Here is a tiny trained network, its code and every weight. The questions are about switching its units off for an input and a target symbol, where a switched-off unit gives its printed mean instead of its output.

import numpy as np


def w(rows, s, z=0):
    codes = np.array(rows[::2]) - 128.0
    scale = np.full(codes.shape[1], s)
    scale[-1] = z or s
    return codes * scale


def f(y):
    return np.maximum(y, 0)


def softmax(a):
    e = np.exp(a - a.max(-1, keepdims=True))
    return e / e.sum(-1, keepdims=True)


def log_softmax(a):
    a = a - a.max(-1, keepdims=True)
    return a - np.log(np.exp(a).sum(-1, keepdims=True))


def net(x, mask):
    ids = ['αδεζηθλμπσφψ'.index(c) for c in x.split()]
    T = len(ids)
    res = E[ids] + P[:T]
    u = 0
    for l in range(2):
        q, k, v = (res @ M[l].T for M in (Q, K, V))
        z = softmax(np.where(np.tri(T) > 0, q @ k.T / 2**0.5, -1e9)) @ v
        res = res + np.where(mask[u], z, O[l][:, -1]) @ O[l][:, :-1]
        u += 1
        y = f(res @ A[l][:, :-1].T + A[l][:, -1])
        res = res + np.where(mask[u : u + 12], y, B[l][:, -1]) @ B[l][:, :-1]
        u += 12
    return log_softmax(res[-1] @ U[:, :-1].T + U[:, -1])


Q, K, V, O, A, B = {}, {}, {}, {}, {}, {}
E = w([
[46,117,169],'α',
[62,142,143],'δ',
[73,172,114],'ε',
[250,122,126],'ζ',
[196,200,3],'η',
[214,189,193],'θ',
[147,111,211],'λ',
[126,162,35],'μ',
[80,113,79],'π',
[144,117,214],'σ',
[230,92,40],'φ',
[39,120,190],'ψ',
],0.016)
P = w([
[2,185,156],'0',
[53,134,148],'1',
[76,119,139],'2',
[99,109,132],'3',
[114,101,127],'4',
[131,98,121],'5',
[140,93,118],'6',
[155,90,111],'7',
[165,89,108],'8',
[178,89,101],'9',
[191,87,96],'10',
[198,85,88],'11',
],0.0076)
Q[0] = w([
[101,17,123],'L0H1',
[72,120,4],'L0H1',
],0.015)
K[0] = w([
[77,51,87],'L0H1',
[82,91,1],'L0H1',
],0.02)
V[0] = w([
[228,108,88],'L0H1',
[2,116,194],'L0H1',
],0.0051)
O[0] = w([
[43,160,224,179],'L0H1',
[253,79,45,4],'L0H1',
],0.0041,0.0028)
A[0] = w([
[144,171,227,38],'L0N1',
[90,72,92,39],'L0N2',
[173,96,55,16],'L0N3',
[223,2,113,158],'L0N4',
[125,104,132,34],'L0N5',
[164,182,129,95],'L0N6',
[61,111,157,136],'L0N7',
[202,129,147,136],'L0N8',
[240,81,137,73],'L0N9',
[63,201,179,2],'L0N10',
[111,79,94,78],'L0N11',
[91,90,156,106],'L0N12',
],0.0084,0.0031)
B[0] = w([
[173,162,156,165],'L0N1',
[174,191,139,179],'L0N2',
[139,47,196,201],'L0N3',
[203,42,152,249],'L0N4',
[103,147,105,128],'L0N5',
[179,129,214,252],'L0N6',
[65,177,122,232],'L0N7',
[99,127,159,189],'L0N8',
[5,120,140,196],'L0N9',
[145,43,166,163],'L0N10',
[153,184,93,177],'L0N11',
[73,127,98,185],'L0N12',
],0.015,0.0019)
Q[1] = w([
[78,193,162],'L1H1',
[3,72,214],'L1H1',
],0.0042)
K[1] = w([
[142,166,142],'L1H1',
[109,158,2],'L1H1',
],0.0073)
V[1] = w([
[254,86,23],'L1H1',
[211,180,88],'L1H1',
],0.0068)
O[1] = w([
[216,144,2,3],'L1H1',
[230,204,59,171],'L1H1',
],0.0056,0.0016)
A[1] = w([
[99,188,130,170],'L1N1',
[2,118,18,90],'L1N2',
[228,100,41,195],'L1N3',
[36,213,117,98],'L1N4',
[253,89,105,126],'L1N5',
[69,81,140,124],'L1N6',
[41,110,88,168],'L1N7',
[169,53,108,40],'L1N8',
[88,123,117,173],'L1N9',
[139,97,162,41],'L1N10',
[56,136,98,214],'L1N11',
[106,123,178,3],'L1N12',
],0.0087,0.0045)
B[1] = w([
[123,153,86,232],'L1N1',
[250,121,198,245],'L1N2',
[27,101,100,238],'L1N3',
[94,182,161,236],'L1N4',
[74,157,194,201],'L1N5',
[131,151,85,202],'L1N6',
[181,118,93,232],'L1N7',
[113,170,104,163],'L1N8',
[124,119,89,190],'L1N9',
[199,126,99,154],'L1N10',
[145,69,56,255],'L1N11',
[142,156,65,143],'L1N12',
],0.02,0.0046)
U = w([
[118,162,153,34],'α',
[132,121,197,131],'δ',
[186,143,119,199],'ε',
[124,34,113,187],'ζ',
[101,251,124,115],'η',
[154,225,217,11],'θ',
[126,149,163,2],'λ',
[90,103,150,106],'μ',
[107,169,167,171],'π',
[133,108,220,235],'σ',
[87,42,152,197],'φ',
[119,157,170,144],'ψ',
],0.011,0.0037)

Each question gives the input, a string of symbols that net reads in full, and the target symbol t.
The units are the heads (2 rows each of Q, K, V and O) and the neurons (one row each of A and B). Each row of codes is followed by its name. A weight is (code - 128) times the scale printed after its matrix; where a second scale follows, it is the last column's (O, A, B and U).
mask holds one flag per unit, layer by layer, with each layer's heads first. A switched-off unit (its flag False) gives its mean, the last column of its rows in O or B, instead of its output. The means were averaged over made-up inputs and are rounded, as every weight is.
A unit's drop is (log p(t) with every unit on - log p(t) with that unit switched off) / (log p(t) with every unit on - log p(t) with every unit switched off).
The circuit of an input: a set's keep is (log p(t) with only the set's units on - log p(t) with every unit switched off) / (log p(t) with every unit on - log p(t) with every unit switched off). Starting from the 12 units with the biggest drops (on a tie, the unit counted first), units are removed one at a time, each time the one whose removal leaves the highest keep (on an exact tie, the one counted first), for as long as the keep stays at least 0.8.
units of the circuit, in order: the units of the circuit, biggest drop first
unit that matters most: the unit with the biggest drop
k most important neurons: the k neurons with the biggest drops, biggest first
k most important neurons of layer l: the k neurons of layer l with the biggest drops, biggest first
drop of u: that unit's drop, to one decimal
input η μ μ π α η θ, target θ: 3 most important neurons => (L0N1; L1N11; L1N3)
input λ π π π λ ε, target ε: most important neuron => (L0N4)
input η ψ α π π η η π η α, target ζ: 3 most important neurons => (L1N4; L1N11; L1N5)
input ψ ε π ψ, target ζ: units of the circuit, in order => (L0H1; L1N4)
input ψ ψ π, target ε: 2 most important neurons of layer 1 => (L1N2; L1N3)
input η η η ψ μ, target ε: 3 most important neurons => (L1N2; L0N4; L0N6)
input η η φ ψ π π ε π μ δ μ, target ζ: 3 most important neurons of layer 1 => (L1N4; L1N3; L1N5)
input η α θ η μ, target ε: 2 most important neurons of layer 1 => (L1N2; L1N11)
input ψ η ε σ ζ μ η φ φ, target φ: 2 most important neurons => (L0N4; L1N3)
input η η α π, target ε: 2 most important neurons => (L1N2; L0N4)
input η λ η π ε, target ε: 3 most important neurons of layer 1 => (L1N2; L1N11; L1N7)
input π π η θ ζ α μ α α π μ, target ζ: 3 most important neurons of layer 1 => (L1N4; L1N5; L1N3)
input ζ μ η ψ η η ψ η ψ ε α α, target ζ: 3 most important neurons of layer 1 => (L1N4; L1N5; L1N2)
input φ π π φ ε μ ε ψ α π, target φ: unit that matters most => L0H1
input η ζ α π η ψ η η ψ, target ζ: drop of L0N6 => 0.2
input η ψ η η φ, target φ: drop of L0N4 => 0.2
input φ ε η ψ δ, target ε: drop of L0N6 => 0.1
